Below are the code and all the weights of a small trained network. Each question names an input and a target symbol and asks about switching units off, where a switched-off unit gives its printed mean instead of its output.

import numpy as np


def w(rows, s, z=0):
    codes = np.array(rows[::2]) - 128.0
    scale = np.full(codes.shape[1], s)
    scale[-1] = z or s
    return codes * scale


def norm(h):
    return h / np.sqrt((h * h).mean(-1, keepdims=True) + 1e-5)


def f(y):
    return np.maximum(y, 0)


def softmax(a):
    e = np.exp(a - a.max(-1, keepdims=True))
    return e / e.sum(-1, keepdims=True)


def log_softmax(a):
    a = a - a.max(-1, keepdims=True)
    return a - np.log(np.exp(a).sum(-1, keepdims=True))


def net(x, mask):
    ids = ['ΘΛΣΩαβγδεζημξπτφ'.index(c) for c in x.split()]
    T = len(ids)
    res = E[ids] + P[:T]
    r = norm(res)
    for j in range(3):
        rows = slice(2 * j, 2 * j + 2)
        q, k, v = (r @ M[0][rows].T for M in (Q, K, V))
        z = softmax(np.where(np.tri(T) > 0, q @ k.T / 2**0.5, -1e9)) @ v
        o = O[0][rows]
        res = res + np.where(mask[j], z, o[:, -1]) @ o[:, :-1]
    y = f(norm(res) @ A[0][:, :-1].T + A[0][:, -1])
    res = res + np.where(mask[3:11], y, B[0][:, -1]) @ B[0][:, :-1]
    return log_softmax(norm(res)[-1] @ U[:, :-1].T + U[:, -1])


Q, K, V, O, A, B = {}, {}, {}, {}, {}, {}
E = w([
[112,94,145,94],'Θ',
[231,90,129,59],'Λ',
[4,107,169,177],'Σ',
[86,20,183,136],'Ω',
[213,128,99,192],'α',
[149,80,130,211],'β',
[115,181,141,26],'γ',
[118,108,163,22],'δ',
[28,153,153,136],'ε',
[117,212,104,187],'ζ',
[83,84,148,208],'η',
[129,177,144,2],'μ',
[107,163,143,84],'ξ',
[105,209,125,93],'π',
[73,204,130,92],'τ',
[78,154,139,158],'φ',
],0.0068)
P = w([
[92,92,84,133],'0',
[140,168,241,168],'1',
[115,150,175,143],'2',
[110,159,176,147],'3',
[51,85,3,98],'4',
[85,124,122,112],'5',
[83,120,120,114],'6',
[135,153,239,167],'7',
],0.0036)
Q[0] = w([
[153,195,97,59],'H1',
[158,111,147,89],'H1',
[100,89,168,119],'H2',
[89,114,124,128],'H2',
[143,132,166,124],'H3',
[91,88,4,102],'H3',
],0.021)
K[0] = w([
[141,180,108,62],'H1',
[152,107,150,92],'H1',
[107,104,143,89],'H2',
[109,129,109,112],'H2',
[117,134,98,125],'H3',
[162,168,249,152],'H3',
],0.021)
V[0] = w([
[168,206,84,77],'H1',
[154,113,153,240],'H1',
[146,101,133,220],'H2',
[167,114,218,78],'H2',
[54,203,76,190],'H3',
[34,56,254,80],'H3',
],0.0062)
O[0] = w([
[195,220,160,121,2],'H1',
[122,54,36,174,222],'H1',
[199,126,123,192,206],'H2',
[88,81,35,89,134],'H2',
[27,179,51,184,201],'H3',
[132,135,244,254,148],'H3',
],0.0046,0.002)
A[0] = w([
[206,199,86,192,103],'N1',
[34,47,165,142,122],'N2',
[113,152,47,169,86],'N3',
[91,225,224,101,2],'N4',
[88,157,90,163,39],'N5',
[230,64,147,98,71],'N6',
[69,111,254,157,110],'N7',
[121,172,89,31,77],'N8',
],0.0053,0.0038)
B[0] = w([
[201,143,179,89,216],'N1',
[198,184,122,91,255],'N2',
[116,191,103,128,189],'N3',
[180,31,118,255,182],'N4',
[173,174,149,129,139],'N5',
[195,79,151,147,165],'N6',
[54,122,77,55,236],'N7',
[173,192,198,114,180],'N8',
],0.0097,0.0027)
U = w([
[172,144,46,30,254],'Θ',
[226,64,160,42,39],'Λ',
[38,145,115,149,74],'Σ',
[102,19,147,90,192],'Ω',
[220,122,64,166,209],'α',
[117,81,75,209,69],'β',
[107,137,190,115,56],'γ',
[117,115,182,53,130],'δ',
[66,180,113,126,92],'ε',
[140,246,112,159,65],'ζ',
[76,97,110,173,105],'η',
[128,158,200,96,50],'μ',
[98,70,209,159,212],'ξ',
[112,184,146,166,22],'π',
[74,161,163,176,99],'τ',
[98,213,51,117,153],'φ',
],0.012,0.0041)

Each question gives the input, a string of symbols that net reads in full, and the target symbol t.
The units are the heads (2 rows each of Q, K, V and O) and the neurons (one row each of A and B). Each row of codes is followed by its name. A weight is (code - 128) times the scale printed after its matrix; where a second scale follows, it is the last column's (O, A, B and U).
mask holds one flag per unit, heads first, then neurons. A switched-off unit (its flag False) gives its mean, the last column of its rows in O or B, instead of its output. The means were averaged over made-up inputs and are rounded, as every weight is.
A unit's drop is (log p(t) with every unit on - log p(t) with that unit switched off) / (log p(t) with every unit on - log p(t) with every unit switched off).
The circuit of an input: a set's keep is (log p(t) with only the set's units on - log p(t) with every unit switched off) / (log p(t) with every unit on - log p(t) with every unit switched off). Starting from all 11 units, units are removed one at a time, each time the one whose removal leaves the highest keep (on an exact tie, the one counted first), for as long as the keep stays at least 0.8.
circuit, biggest first: the units of the circuit, biggest drop first
most important unit: the unit with the biggest drop
k most important neurons: the k neurons with the biggest drops, biggest first
which heads matter: for each layer, one digit per head in row order, 1 if its drop is at least 0.15 and else 0, layers parted by /
drop when u is switched off: that unit's drop, to one decimal
input α π γ μ α τ α Σ, target Θ: most important unit : H3
input α α ζ α Λ π Ω, target Θ: which heads matter : 000
input α α Ω φ, target Θ: which heads matter : 001
input Λ ζ α α Σ, target φ: which heads matter : 000
input Λ α Ω Ω, target Λ: which heads matter : 001
input α β β β φ Ω β β, target β: which heads matter : 100
input μ Λ Ω Σ μ ξ, target ξ: 2 most important neurons : [N4; N2]
input Σ δ τ γ η, target Ω: 2 most important neurons : [N7; N2]
input β δ φ ζ δ η Ω η, target Ω: which heads matter : 111
input Ω Ω α δ τ, target ξ: which heads matter : 101
input Ω τ μ δ, target ξ: which heads matter : 101
input ζ α Ω α Ω, target Θ: 2 most important neurons : [N2; N4]
input β τ ζ β α ξ π β, target Θ: drop when H3 is switched off : 0.8
input α μ Θ, target Θ: drop when N1 is switched off : 0.0
input α ξ μ η, target Θ: circuit, biggest first : [H3]
input Λ β ξ α ζ α β Θ, target Θ: drop when N1 is switched off : -0.1
